Below is a small trained network, with its code and all its weights. Each question gives an input and a class and asks what happens when units are switched off, that is, made to give their printed mean instead of their output.

import numpy as np


def w(rows, s, z=0):
    codes = np.array(rows[::2]) - 128.0
    scale = np.full(codes.shape[1], s)
    scale[-1] = z or s
    return codes * scale


def norm(h):
    return h / np.sqrt((h * h).mean(-1, keepdims=True) + 1e-5)


def f(y):
    return np.maximum(y, 0)


def log_softmax(a):
    a = a - a.max(-1, keepdims=True)
    return a - np.log(np.exp(a).sum(-1, keepdims=True))


def net(x, mask):
    res = np.array(x, float).reshape(1, 3) / 4 @ E
    u = 0
    for l in range(3):
        y = f(norm(res) @ A[l][:, :-1].T + A[l][:, -1])
        res = res + np.where(mask[u : u + 9], y, B[l][:, -1]) @ B[l][:, :-1]
        u += 9
    return log_softmax(norm(res)[-1] @ U[:, :-1].T + U[:, -1])


A, B = {}, {}
E = w([
[99,246,136,115,140,47,174,181,152],'x0',
[172,86,144,157,126,202,77,189,148],'x1',
[183,126,74,186,198,104,126,47,185],'x2',
],0.012)
A[0] = w([
[157,188,113,166,207,67,135,65,197,198],'0.n0',
[122,210,121,102,129,25,147,105,111,88],'0.n1',
[153,110,129,137,140,188,110,203,145,79],'0.n2',
[161,103,127,141,144,218,118,243,141,2],'0.n3',
[137,34,138,123,145,206,92,121,120,107],'0.n4',
[122,206,131,120,168,59,115,133,147,108],'0.n5',
[136,165,139,126,172,59,143,125,153,74],'0.n6',
[182,94,113,184,182,152,125,25,188,78],'0.n7',
[143,65,136,134,142,143,125,11,139,89],'0.n8',
],0.012,0.0044)
B[0] = w([
[189,204,76,185,118,33,28,100,185,254],'0.n0',
[25,198,196,116,97,91,215,148,130,226],'0.n1',
[32,78,175,242,105,103,89,159,134,179],'0.n2',
[112,108,211,164,105,164,44,153,252,192],'0.n3',
[118,188,125,148,41,175,206,116,53,214],'0.n4',
[185,109,104,159,79,178,221,52,115,210],'0.n5',
[166,110,74,177,45,178,153,131,72,189],'0.n6',
[167,84,130,12,218,49,118,162,64,219],'0.n7',
[87,123,54,147,134,225,119,36,107,195],'0.n8',
],0.014)
A[1] = w([
[97,81,216,146,140,158,70,213,242,1],'1.n0',
[82,206,154,113,66,126,123,139,167,196],'1.n1',
[164,165,105,153,205,149,210,123,156,172],'1.n2',
[183,88,49,74,254,55,33,116,135,71],'1.n3',
[70,61,205,55,170,194,230,160,96,159],'1.n4',
[193,99,68,70,123,98,219,85,107,100],'1.n5',
[195,70,100,117,158,168,193,128,135,169],'1.n6',
[93,121,213,151,134,90,110,228,59,181],'1.n7',
[181,80,118,64,106,228,125,188,62,208],'1.n8',
],0.015,0.0024)
B[1] = w([
[139,115,224,221,67,173,99,156,153,218],'1.n0',
[131,91,89,122,194,84,105,165,185,248],'1.n1',
[133,121,96,146,113,80,75,134,124,165],'1.n2',
[158,157,184,93,255,162,77,137,29,220],'1.n3',
[150,57,144,46,149,140,175,115,84,194],'1.n4',
[129,154,190,175,117,197,96,148,160,208],'1.n5',
[45,156,155,103,43,126,180,116,118,144],'1.n6',
[129,172,186,108,85,142,101,155,144,199],'1.n7',
[215,128,48,175,105,63,113,126,180,183],'1.n8',
],0.021,0.014)
A[2] = w([
[26,85,141,61,194,106,153,184,96,52],'2.n0',
[88,208,60,211,118,60,181,122,148,5],'2.n1',
[96,40,40,166,135,175,122,72,139,162],'2.n2',
[58,81,98,111,176,157,158,64,126,82],'2.n3',
[158,127,83,218,88,97,110,91,104,128],'2.n4',
[50,250,154,89,203,169,88,91,67,92],'2.n5',
[112,118,47,126,69,189,98,71,67,65],'2.n6',
[139,161,80,152,108,89,160,88,142,170],'2.n7',
[118,44,168,143,153,142,143,138,81,79],'2.n8',
],0.016,0.0027)
B[2] = w([
[104,177,161,110,161,117,54,6,173,175],'2.n0',
[99,117,14,148,132,165,170,196,171,247],'2.n1',
[102,205,153,115,102,141,153,53,57,162],'2.n2',
[121,169,218,114,102,107,169,195,161,141],'2.n3',
[73,146,189,64,207,151,196,149,98,233],'2.n4',
[102,31,142,127,195,112,12,184,94,213],'2.n5',
[154,119,93,214,166,136,188,66,124,174],'2.n6',
[83,73,72,136,75,176,74,129,157,209],'2.n7',
[105,204,105,145,110,104,158,111,147,163],'2.n8',
],0.018,0.013)
U = w([
[88,147,33,158,153,127,133,182,202,187],'0',
[163,124,128,167,116,184,196,44,64,168],'1',
[200,74,98,71,86,107,141,129,139,77],'2',
[155,109,226,207,57,169,88,188,188,164],'3',
[147,129,137,160,248,143,25,129,66,152],'4',
[113,148,155,143,115,94,118,133,94,1],'5',
[87,156,189,40,156,79,121,76,188,130],'6',
],0.016,0.0062)

Each question gives the input, the list of numbers given to net, and the class t.
The units are the neurons (one row each of A and B). Each row of codes is followed by its name. A weight is (code - 128) times the scale printed after its matrix; where a second scale follows, it is the last column's (A, B and U).
mask holds one flag per neuron, layer by layer. A switched-off neuron (its flag False) gives its mean, the last column of its row in B, instead of its output. The means were averaged over made-up inputs and are rounded, as every weight is.
A unit's drop is (log p(t) with every unit on - log p(t) with that unit switched off) / (log p(t) with every unit on - log p(t) with every unit switched off).
The circuit of an input: a set's keep is (log p(t) with only the set's units on - log p(t) with every unit switched off) / (log p(t) with every unit on - log p(t) with every unit switched off). Starting from the 12 units with the biggest drops (on a tie, the unit counted first), units are removed one at a time, each time the one whose removal leaves the highest keep (on an exact tie, the one counted first), for as long as the keep stays at least 0.8.
circuit, biggest first: the units of the circuit, biggest drop first
most important unit: the unit with the biggest drop
k most important neurons: the k neurons with the biggest drops, biggest first
top k neurons in layer l: the k neurons of layer l with the biggest drops, biggest first
drop when u is switched off: that unit's drop, to one decimal
input [-2,1,0], class 1: top 3 neurons in layer 0 : 0.n4; 0.n8; 0.n1
input [-6,8,5], class 1: most important unit : 0.n4
input [-2,3,2], class 1: 2 most important neurons : 0.n0; 0.n4
input [1,-4,-2], class 6: 4 most important neurons : 0.n0; 0.n1; 1.n4; 1.n8
input [-2,-2,-5], class 2: circuit, biggest first : 0.n0; 1.n8; 1.n4
input [-6,-6,-8], class 2: 2 most important neurons : 0.n0; 0.n1
input [4,-3,-3], class 6: 4 most important neurons : 0.n0; 0.n1; 1.n4; 1.n8
input [0,-4,-1], class 0: 2 most important neurons : 0.n7; 1.n3
input [-5,-3,-6], class 2: circuit, biggest first : 0.n0; 1.n4
input [6,-1,-4], class 6: 2 most important neurons : 0.n0; 1.n4
input [-1,-5,-1], class 0: 2 most important neurons : 0.n7; 1.n3
input [-4,5,4], class 1: 2 most important neurons : 0.n4; 0.n0
input [-5,-4,-8], class 2: top 4 neurons in layer 0 : 0.n0; 0.n1; 0.n8; 0.n5
input [4,-4,6], class 0: most important unit : 0.n1
input [-6,5,2], class 1: top 2 neurons in layer 0 : 0.n4; 0.n8
input [4,1,-5], class 6: 2 most important neurons : 0.n0; 0.n3
input [-7,-2,2], class 1: top 2 neurons in layer 0 : 0.n4; 0.n0
input [-8,-7,-7], class 1: drop when 2.n6 is switched off : 0.0
input [1,-6,-7], class 6: drop when 0.n0 is switched off : 0.7
input [-8,7,4], class 1: most important unit : 0.n4
input [4,-5,-6], class 6: drop when 0.n0 is switched off : 1.9
input [6,-7,-7], class 6: drop when 1.n4 is switched off : 0.3
